Here is a tiny trained network, its code and every weight. The questions are about switching its units off for an input and a class, where a switched-off unit gives its printed mean instead of its output.

import numpy as np


def w(rows, s, z=0):
    codes = np.array(rows[::2]) - 128.0
    scale = np.full(codes.shape[1], s)
    scale[-1] = z or s
    return codes * scale


def norm(h):
    return h / np.sqrt((h * h).mean(-1, keepdims=True) + 1e-5)


def f(y):
    return np.maximum(y, 0)


def log_softmax(a):
    a = a - a.max(-1, keepdims=True)
    return a - np.log(np.exp(a).sum(-1, keepdims=True))


def net(x, mask):
    res = np.array(x, float).reshape(1, 7) / 4 @ E
    u = 0
    for l in range(2):
        y = f(norm(res) @ A[l][:, :-1].T + A[l][:, -1])
        res = res + np.where(mask[u : u + 8], y, B[l][:, -1]) @ B[l][:, :-1]
        u += 8
    return log_softmax(norm(res)[-1] @ U[:, :-1].T + U[:, -1])


A, B = {}, {}
E = w([
[139,87,138,146,180,147,109],'x0',
[207,139,203,82,157,127,176],'x1',
[113,94,174,113,88,60,151],'x2',
[216,116,114,70,90,92,158],'x3',
[175,53,114,122,160,127,115],'x4',
[133,117,79,223,171,69,122],'x5',
[136,190,202,178,110,88,7],'x6',
],0.011)
A[0] = w([
[102,81,151,168,140,75,155,106],'0.n1',
[205,150,210,120,70,85,123,57],'0.n2',
[207,81,78,173,137,110,129,149],'0.n3',
[91,146,144,80,75,151,93,37],'0.n4',
[175,167,154,114,82,72,101,3],'0.n5',
[129,252,124,161,142,108,85,32],'0.n6',
[156,148,100,142,75,174,91,87],'0.n7',
[104,160,103,134,94,126,169,38],'0.n8',
],0.014,0.0059)
B[0] = w([
[111,124,72,132,60,165,109,193],'0.n1',
[74,116,98,98,253,168,137,254],'0.n2',
[204,98,125,127,113,92,170,246],'0.n3',
[123,89,141,143,55,106,139,191],'0.n4',
[102,145,100,151,223,147,151,190],'0.n5',
[135,156,90,181,101,215,127,212],'0.n6',
[133,79,131,119,91,147,75,174],'0.n7',
[63,167,197,133,80,143,59,158],'0.n8',
],0.013,0.0064)
A[1] = w([
[124,180,181,5,111,176,173,198],'1.n1',
[181,115,149,158,232,84,78,2],'1.n2',
[109,165,111,100,26,73,139,121],'1.n3',
[99,182,155,129,154,138,52,53],'1.n4',
[89,100,95,252,161,160,140,88],'1.n5',
[166,64,117,126,186,122,207,201],'1.n6',
[111,189,85,135,88,153,192,146],'1.n7',
[127,137,48,162,155,47,76,96],'1.n8',
],0.012,0.0048)
B[1] = w([
[42,97,172,29,192,177,254,214],'1.n1',
[23,107,130,99,188,230,204,162],'1.n2',
[34,32,236,179,155,91,156,169],'1.n3',
[218,129,71,189,115,105,84,158],'1.n4',
[129,147,94,144,234,87,109,205],'1.n5',
[159,208,165,66,215,176,86,248],'1.n6',
[138,86,206,138,164,116,63,179],'1.n7',
[34,119,177,58,166,150,208,162],'1.n8',
],0.0091,0.011)
U = w([
[155,165,136,119,83,70,140,52],'0',
[129,127,140,55,227,179,171,187],'1',
[120,163,65,127,133,71,112,32],'2',
[158,186,118,108,76,81,113,2],'3',
[87,155,109,226,138,140,55,167],'4',
[47,97,179,107,78,106,144,131],'5',
[250,109,95,76,108,109,136,161],'6',
],0.021,0.008)

Each question gives the input, the list of numbers given to net, and the class t.
The units are the neurons (one row each of A and B). Each row of codes is followed by its name. A weight is (code - 128) times the scale printed after its matrix; where a second scale follows, it is the last column's (A, B and U).
mask holds one flag per neuron, layer by layer. A switched-off neuron (its flag False) gives its mean, the last column of its row in B, instead of its output. The means were averaged over made-up inputs and are rounded, as every weight is.
A unit's drop is (log p(t) with every unit on - log p(t) with that unit switched off) / (log p(t) with every unit on - log p(t) with every unit switched off).
The circuit of an input: a set's keep is (log p(t) with only the set's units on - log p(t) with every unit switched off) / (log p(t) with every unit on - log p(t) with every unit switched off). Starting from the 12 units with the biggest drops (on a tie, the unit counted first), units are removed one at a time, each time the one whose removal leaves the highest keep (on an exact tie, the one counted first), for as long as the keep stays at least 0.8.
units of the circuit, in order: the units of the circuit, biggest drop first
most important unit: the unit with the biggest drop
top k neurons: the k neurons with the biggest drops, biggest first
top k neurons in layer l: the k neurons of layer l with the biggest drops, biggest first
drop of u: that unit's drop, to one decimal
input [7,-6,-4,3,8,-5,4], class 6: units of the circuit, in order => 0.n2, 1.n1, 0.n3
input [8,2,2,7,6,6,-2], class 6: units of the circuit, in order => 0.n3
input [0,-8,3,1,5,3,1], class 5: units of the circuit, in order => 0.n2, 1.n8, 1.n6
input [-8,-1,-2,-1,7,3,-1], class 6: units of the circuit, in order => 0.n3, 1.n1
input [6,3,-5,-8,-7,1,-3], class 4: units of the circuit, in order => 1.n1, 0.n2, 1.n6
input [1,-3,7,3,-3,7,-5], class 5: top 3 neurons => 0.n2, 0.n1, 1.n3
input [8,2,7,2,-1,4,-2], class 6: top 2 neurons => 0.n3, 0.n1
input [6,-3,0,-2,-5,5,-1], class 4: top 2 neurons in layer 0 => 0.n2, 0.n1
input [8,3,-6,-1,-8,4,-1], class 4: top 2 neurons => 0.n6, 1.n1
input [-2,-5,-6,8,-3,-7,4], class 5: top 2 neurons in layer 1 => 1.n6, 1.n5
input [-7,3,-4,4,-6,-7,-5], class 5: drop of 1.n6 => 0.2
input [8,-5,-1,-1,-1,-7,0], class 5: drop of 0.n2 => 0.2
input [2,2,1,0,8,3,-1], class 6: top 4 neurons in layer 0 => 0.n3, 0.n2, 0.n1, 0.n5
input [0,-8,7,0,8,1,6], class 5: most important unit => 1.n8
input [-4,-2,-7,6,7,0,-4], class 6: drop of 0.n3 => 0.2
